Each row has a class, written as a number after it.
[-371  -66    3  199 -184 -206  108  129   10  178   52 -124  108  197
 -198 -186   20   35   73  -72    4 -176   39   27 -161  259  124 -137
   44   29   44  226   52   55] : 10
[  77  -31   -5  107 -193  -94   65 -485 -106 -332 -104  164  -44  262
   38 -104  -37  -23   66 -239  -75  -26  114  191   97  -61  -98  -11
 -130  -52  -96   12  -43  -89] : 2
[ 115  -32  -90  -51 -204    5  -96 -153  -30 -103  -55  -26   28  354
  -89   33 -104   -4  -12  118    4    2 -285  182  352  157   18  307
   80 -219   29  130  206 -158] : 3
[ -47  149  134  -95   24  -55  106 -132 -362  292   39  277   26   84
   18  -23   94  143  -87 -114  166  -39 -107  198   32   81  202   54
  -13 -181   64   37 -134 -179] : 5
[  31   54   26  232  157   16  107 -209 -299   29  -99   58   43  192
  175 -180  112  145  -34 -227  116   74  -26  135   31   25  -25   -8
   -2  -76   61   92 -115  -99] : 0
[ -38 -153  -52 -461  220  124  208  -38  -74 -103   -2 -146  -23  243
 -176  169 -181  221 -123  -87  312   16 -161  -78 -266  158 -100  -18
  339   22   31 -274 -104  102] : 4
[ 209  -28  191  -20  431   79   71  145    0   73   55 -266  -35 -152
 -150   35   73  -66  -13  117   41 -218   88   22  102   58 -100   78
   79  132  -15 -123   75  113] : 4
[ -85 -126  133 -108  -50   47   70   40   19 -117  -17  -23  -87   80
    7   59 -248  -14  137  -53   24   11 -117  -70 -247  134  -75  -36
 -127 -164  -58  -41   92   85] : 1
[  82 -129 -108  139 -149 -128  106  240 -124  165   29  136   29  -32
  153 -128   -2   82 -133   76 -111  -50 -218 -106 -144 -102  119  -24
  -10 -205  -88  -31  -73 -289] : 7
[ 162   75   54    3   29 -212 -101 -326   11  173  -43   28   -9 -125
  -38 -156  125   99  -46  172  115  -15 -108  -74   40  -84   23   10
  -44  162  164  139  -17  164] : 2
[ 376  -68   84  -24  328  119   87  164 -453 -432  108 -110 -124  -40
  170   34 -149  314   95    9  332   24 -138 -130  -59  209  -41  -83
  383 -339   50 -173 -210  230] : 5
[  35   -2  265  -79   58 -335  212 -308   73  251  111  101    2  136
  -44   74 -282  107  -29   -3  124   65 -140 -132   19    3 -137  -26
  -62   30  -32   67  101   84] : 1
[-134  -83 -204  239   70  -97   36 -449  380   54   92  160  238   27
  -94 -129  270   78  226  476 -271  132   31 -188 -125   13  -64  -95
  217    6  155  -56  343  303] : 3
[-136 -233  -63  -50   91  -82  193  -46  110  -56   47 -142  328   -4
 -332   64   14  100  133  240   37  -27 -312 -153  -74   50 -108  130
 -161  -70 -122  -75  190 -125] : 12
[ 137   55   91   37  358 -154   89 -167   22  306   44  143  -15 -151
   10   58 -120  195    0  198  110  237  -93 -163  -87  -28 -127  -38
   32   27   -5 -162   69  200] : 4
[ -93    2   57 -293  249   55   59   54  -68   17   52   37  -86 -153
  -19   93   77  -47  -75   96  -13   92   93  -93   10 -132  -48   24
  111  -32  -13 -182   73  -40] : 3
[ 221   36  -86 -124 -546  -73  -26  210   34   73   71  -79  211  107
   54  -40  308   16 -178  253  160  -71 -137 -195   15  -25   85    1
    7   22   72  -58  150 -332] : 12
[ -80 -324   54  -68  115  -50   24 -134   56 -185   44   97  127  188
 -107   53  -72  -36  143  -28   72  117  -30  -52  -24  155 -136  -68
 -177  -24  -41   43  -21  155] : 11
[ 460  116  -58  320  220 -170  121 -899   -9  -87  -40  -19   85   78
  301  -62  158  503  -19  337  427  -12 -291   75 -239  -83  -46 -290
  340   55   97 -264   54  174] : 12
[  46 -153   59 -121 -341  -64 -111   19  -91  203  -95  179 -101   92
  338  100  153 -120   91 -135 -269   58    3 -133   -5 -176   54 -135
  -36  -15   75  184 -125  -58] : 10
[  84  -73  150 -352  289   77  164  130  144  -36   97 -153  -87   35
 -230  193  -16   -3  -46  161  -90 -147  229 -126    0   36 -111  -17
   48   66 -130   -9  115   72] : 9
[ 114 -141  127 -242  240   89  153 -162   24   95  156    4  -50  -17
 -171  177  256   62   -7  147  -99  -55   85  -41  251  -95 -203   40
   75  -96  -45 -150  183  -73] : 12
[ -29  -49  138 -351 -179  -18  -77 -112   97 -191  -20 -176 -163 -132
 -307  311  115 -230   64  -23    5 -143   59    6   29    1 -114  173
 -284  -78 -151   95  102  -57] : 3
[  56 -107 -139  -77 -271   50   26  -39  220  -86   16  262  -39  204
  143   30  172  121  -46  107 -291  -45   -8 -172  208 -191  -82  -98
  -55    9   -1  130  163 -123] : 6
[  77 -210  -27  -26 -213  -42   55  148   77  -96   45  -19  -27  334
  -68  173 -241  105  229  -42   51  -82 -238  -40  188  154 -151   29
   77 -152 -193  -66  263  -61] : 11
[  16  -96   36 -114   25  -99   91   60   16  -68   22   79 -121 -180
 -106 -230  -63   58 -202  233    4 -143 -206  -77  -28 -144    6   51
 -273   32  -29 -187  158 -136] : 3
[ 319 -196   66  182 -108  -52   29 -189 -354   67 -224  204  224  231
  262   31  -73 -114  220 -349 -153  175 -186    1  128  -47  -64  110
   81   73   53  194 -101 -153] : 6
[ 302  152  179  -78  147 -215  -53 -304    8  130  -60   20 -128 -114
 -230   11   62  172 -109   68  303  -59   35  -81  242 -115  -87  -28
  -42  314    1  146  112   26] : 10
[ 223  -20 -170   54 -167  -56  -11 -140 -406  216 -324   49 -118  -46
   -5  -43  174  198  -67  -34   27 -108  -11  172  145  -58  101   83
  101  156   70   68 -175 -273] : 10
[ -46   38   55   78 -118 -148   98  130   28  268  132  153 -158  177
   89 -131  -91 -103   20  -64  -67  -77  147   74  115  -16  -19  216
 -165  -92 -180  -53  120 -176] : 8
[ -88   20   93 -194   90   37   67  -32   63  -38   52 -265   13  -52
 -184  129   13   34   61  -57  -36  -79  199   37   41   73  -77 -127
   81  124   47 -107 -134  278] : 8
[ 384  -34   69   70   71 -194  -56 -486 -242    3   99  -28   88   93
  216  -13   35   97  -29  -43  -82    7 -258  221   61 -211 -108 -309
  110 -104  -52  -58 -101   81] : 9
[ -92   38  113 -265  639   58  132  126  -99   59   92 -175   63 -175
 -184   82 -127   75  -34  -18  133  -10   14   -4 -207  146  -51  -91
  219   36   53 -218 -249  443] : 11
[ 223 -264  -99  -45  -93   21 -146  -67 -126  -83  -47  178   35  214
   68  -53  113 -182   16  -59   -2  -63   -1   35  244  -42 -163  101
   -6   26   27   90  -15 -119] : 5
[ -41  -23  -36 -202 -295  151  -47  212  118   56   65  -52  -98   44
  108  136   72 -121  -85  -16 -179  -77  108  -87 -132  -13   64  -84
  100   57   73  110   43  -23] : 11
[ 106 -137   20   40 -202  -23   30 -242  -80   -2   17  179 -101  295
  -25  107 -180  108   63 -117  -40  -28 -152   65  124   58  -66  -11
   66 -163    2  -82   73  -66] : 5
[-118  167   33  307   31   84  -99   10  109  111  -98  366   -6  196
    7 -362  -96 -137  169 -330   87   53  249   52   56   63  -61   87
 -122   32   12  -72   90   39] : 1
[ 131  -81   32  111   25   -6  -49  -93  -19 -122  119  160  -60  -39
  291 -219   25 -131  -50  -71   18  -25   -1  146  -53  -35   38  -14
  -45  -43   24   75 -132   72] : 8
[-104 -146 -150   -1   11  157 -210  -78   56 -137 -186  330  112  342
   15    4 -288  -60  -17 -230   84  146   73 -100  143  -17  140  132
   50  385  265   41 -315   55] : 12
[ 144  -43   99 -173  247  196  138    1  -16  -59 -150 -110   15  -62
 -261  190  290   28    4   61 -156  -48  228 -104   12   71 -139  -16
   -6   52   27  -73   15   64] : 6
[ 119 -245   87  123  -72 -194  140 -214  -39 -169   49  307   28   33
  116 -112  -43  -57    1   38   47  175 -217 -227   36 -146  -24  168
 -155 -156  -38 -127  121 -303] : 10
[ -25  169   59   20 -189  -71  -28  449   17  166  -15   44 -225  256
  112  -91 -277  -58 -116 -206    6 -172  -21   48  167   48    1  129
 -139  -18 -103   98   48  -71] : 2
[-124  206   26   -6 -291  -28  -47   91   40  235   14   66 -180   33
  171 -101 -140  148   52 -298   47   41 -153  186  237  -37   27  -16
  -57    3  -36  158   75  -17] : 8
[ -99  -11 -231   95 -386   -3  -41  373  317   70   37 -205  -82   43
  -16   12 -259  -44   -3  262 -115 -123 -174   -3  176   60 -149  293
 -205  -82 -142   20  358 -165] : 8
[-138 -103  -66   48  173   61  158  -34   99 -146   -1    0   52   52
  -73   63  -89  -68  156   67  -25   61  195   11   82   95 -211  120
  123  -62  -82 -288  155   38] : 3
[  41 -174   31 -365  189   83  255 -139   72 -106   89  150 -110   20
  -47  214   29   79   35  136  -97  140  165 -171  136   10 -256   97
  129  -51   -7 -197  105  104] : 4
[ 207  -10   27 -159 -120 -151  -47   48 -290  521 -118 -128 -360 -174
  -23  111  169  290 -189   72  163 -325 -331   31   40  -90   44  -79
  177  113  133   -9   -4  -75] : 9
[ 129   12  203 -289  225  -21   49 -359   97 -112  -24 -175   36 -220
 -275  138  -38  155   68   91  160  101   70  -26   58  -57 -114 -176
    7  124  -77  -75   58  133] : 3
[ 176   -6  286 -166  200 -160  115 -233 -225  132   -3    7 -101  380
  119  259  124  207 -195 -160  294  -67 -357   59  -27   70    9 -203
  145  -90   10  207  -25    8] : 3
[ -66   -7 -156  118 -200 -173  -13   94   46 -111  -40   16  237  -33
 -175  -67  -48  -87  177   51   73 -128  127   16   42   88  -61  -81
  137  -53 -155  -47   60  -71] : 9
[ -52 -241  179 -258 -192 -247  212    9  248 -128   25 -157  -11  152
 -214  118 -141  -35  -49  178  121 -254  -96 -205 -236  163   19    2
 -219  -81 -138   91   54  -42] : 7
[  89  -24  110 -108  200 -154   60 -193   20  -70  -42  212 -158  200
   27 -101 -101  207 -128  -52  315  223 -147  -23   66   88  -61  -49
 -128   -7   32 -225  -82  205] : 4
[ 124  -90   86  105  123    9   49  -31 -199 -160 -102   79  -45   43
  285   31  -81  -57   79 -238   55   10  -88   66  -44  -58 -151  -42
 -121   52  -51 -104 -115   50] : 8
[ -85 -103  -82  -34 -328    5   27   45   99 -166  -33    5  -12  186
 -298  142 -149  103   77   56   93 -223   89   15  253  167  -76   68
  -56  -47 -103   41  152 -177] : 7
[-100  -96    8  -74 -206   93 -130  167   13  174   34   50  -41  -30
  141  139  -78  -68   65 -219 -263  181   98 -140   55 -186  155  -79
   59   58   39  162 -178 -112] : 0
[ 220 -156  225   34  208 -240  175 -309 -146  143  143  125  -92  148
 -230   14   83  349  -59  222  118 -271 -301  -36   90   97  -22  -90
  -33  -95   71  -71  112  101] : 9
[ 116   -9  154 -368  105   20   63 -101   48  -90   93  187 -103  -25
 -231   41 -106  -36 -110   64  -36  -30  233    0  214   -4 -227  -21
  -68   41  -39  -77  113  115] : 3
[ 122  -68  -88 -238 -199  240  -87  181  188 -209  -38  147 -131  -30
   96  -22   71   12 -115  117 -316   13  -14 -198   71 -122   41  -60
  -39   72  123  146   64   23] : 4
[ 188  156  267 -250  -60 -214  145 -245   52   39  -35  105 -189   30
   32   50  -39  124  -49   29   58   43  -26 -260 -146  -48   44  -22
  -57  124   36  171  102  132] : 6
[ -17   -2  242   17   32 -251  124 -136 -206  268  154    1   17  119
   72  132  -94   81  135 -229  152  133 -147  -19   86   22  -10   55
   38  -66  -38   53  -34   -7] : 10
[ 238  164   98  251    1 -265   80 -216    9  152   -2   93   82  207
 -214 -169  -68  155  -54   46  349  -59   86 -102   47  184  -60   29
   84  125   36   83  146   42] : 7
[ 317  -65   78   49   29  -14    7 -126 -345 -103 -123   75  -55  116
  137  -74   26  -27  -19 -230 -315 -121  -95   80   72 -209   62  -40
    5  -40  -31  116 -190 -122] : 3
[  99  -54  -17  -25  113  122    7   78 -379   66  -33  -87  -59  -80
  153 -123    0  169   -9 -163   40 -140 -244   72  -73  -94   68   30
   43   22   99  -66 -232  -33] : 4
[  28 -114    1  -49 -167    5   89  -38    5 -213  -11  -26  -57  431
   72  -55 -197  102  121 -195 -108 -191 -259  149  321   78 -115  195
 -213 -137 -104  291   62  -43] : 9
[ -39  -20   48  -87 -137  176 -106  195   44   17  -64  164    4  129
  172  -71  -67 -252   64 -299 -172  178  190   13  174 -122  -36   20
  -99   31  -41  -16   -4 -155] : 1
[-259  -30   23 -152 -231  -38 -100  524  -85  -22  218  105  -20  117
 -108 -102  -99 -227   65  -46 -213  -95    0  -76  -58  124  211  137
 -121 -214  -51  205   33  -28] : 10
[ 132  -47  203 -119  206   -6   59 -182  -34 -156   57 -254   91 -104
 -131   96  -49  145  163   -7  178  100   54  -43   60   37  -46 -152
   89  181    9  -86  -40  203] : 8
[ 133 -216   58 -148  153   88   65  -98  -47 -234 -106  112 -113   29
   27  193 -272  100  168 -137  -28  138 -223  -83   14  -40  -94   85
  -15 -167 -134  -87  -44   -3] : 6
[ 140 -228   73 -334 -247  -11  111 -100   93 -323  174   38   31  352
 -119   94  -63  140   72   34   42   43 -170  -82  146  128 -181  -38
  -83 -269 -158  119  221  -50] : 3
[-100  -81  -23  -66 -335   44  -90  254   57  395   -3 -206 -128 -129
   59  133   12   80  162  -20 -204 -247  -46  -36   88  -75    1  -95
  -15   77   39  100    8    8] : 11
[ 290  -69  -67 -135 -165 -236   32  121 -123  193 -189  105  -63 -104
   96 -155   -5    3 -294  387   98 -117 -126 -138 -208  -69  227   16
   96  214   89  -63  -23 -197] : 12
[  97  -45   70  -38 -179 -131  -83  155  -40  164   53 -208   -6  237
  -48   88 -118  -77  107 -142   -5 -174 -196  134  287   25   50  221
  -46   83 -136  232   67 -128] : 2
[ 142  -63  -50  163 -516 -100  -91 -266   42 -217 -134  358  285  386
   -4  -69   90  -38  321 -129  201   47   72    7  378  149  -36  112
 -103  -13    8   76   84 -186] : 9
[ 367  -22   17   81 -154 -148 -126  104 -128   56  133  -26  -72 -135
  330 -145 -211   -3   81   43  106   -4 -306  181  194  -63   24   76
   66  -78  -86  -80   -1    5] : 8
[ 122   30  117 -327 -124   22  -40  218 -117   -9  132   48 -216  258
  110  103 -183 -217  -26 -166 -166 -162 -109  205  194  -14  -39  155
  -25 -295 -243  139  145 -151] : 11
[ 266   96   97   92  126  -33  -93 -203 -484  103   28  218   71  103
  275 -190  218  -70  -74  -11  -65   18  -66  137  -13 -108   44  -75
  113  -32  125  182   33  -53] : 2
[   6   35  160 -386   39   85  113 -257  107 -265 -106 -318  -14   16
 -115  253  -86   55    2   87  120   -7  129    6 -175  157  -83 -216
  187   13   62 -155  -23  269] : 3
[  45 -191 -106   19 -246   85   10  203  -44 -137  -51   76   -3  180
   47  149  -53 -113  205   -6 -247   14  -37  -51   22  134   -5  255
  -75 -108  -61   98   49  -70] : 2
[  37  -84 -131  272 -113 -211    5  225   -6  414  -45 -177   35  -57
  181 -225  146   -6   58   48 -301 -223 -128  -28  -89 -238   -7   -3
 -220    0 -143  -20 -104 -124] : 2
[ -76  -32  130  -98  162   77   91  100   46  270   47  -40  -56  109
   47  -91  -47  -62   52 -255 -168  -63 -116   66   58  -41   60  378
 -335  148  -43  348  -51  -14] : 7
[-147  -67   90 -183 -271  -91   44  -31 -283  282  -33    9  -99  158
   16   35  -52   48  191  -48 -204  -15 -222   23  -49   30   12  122
 -263  -96  -38  369  213 -129] : 5
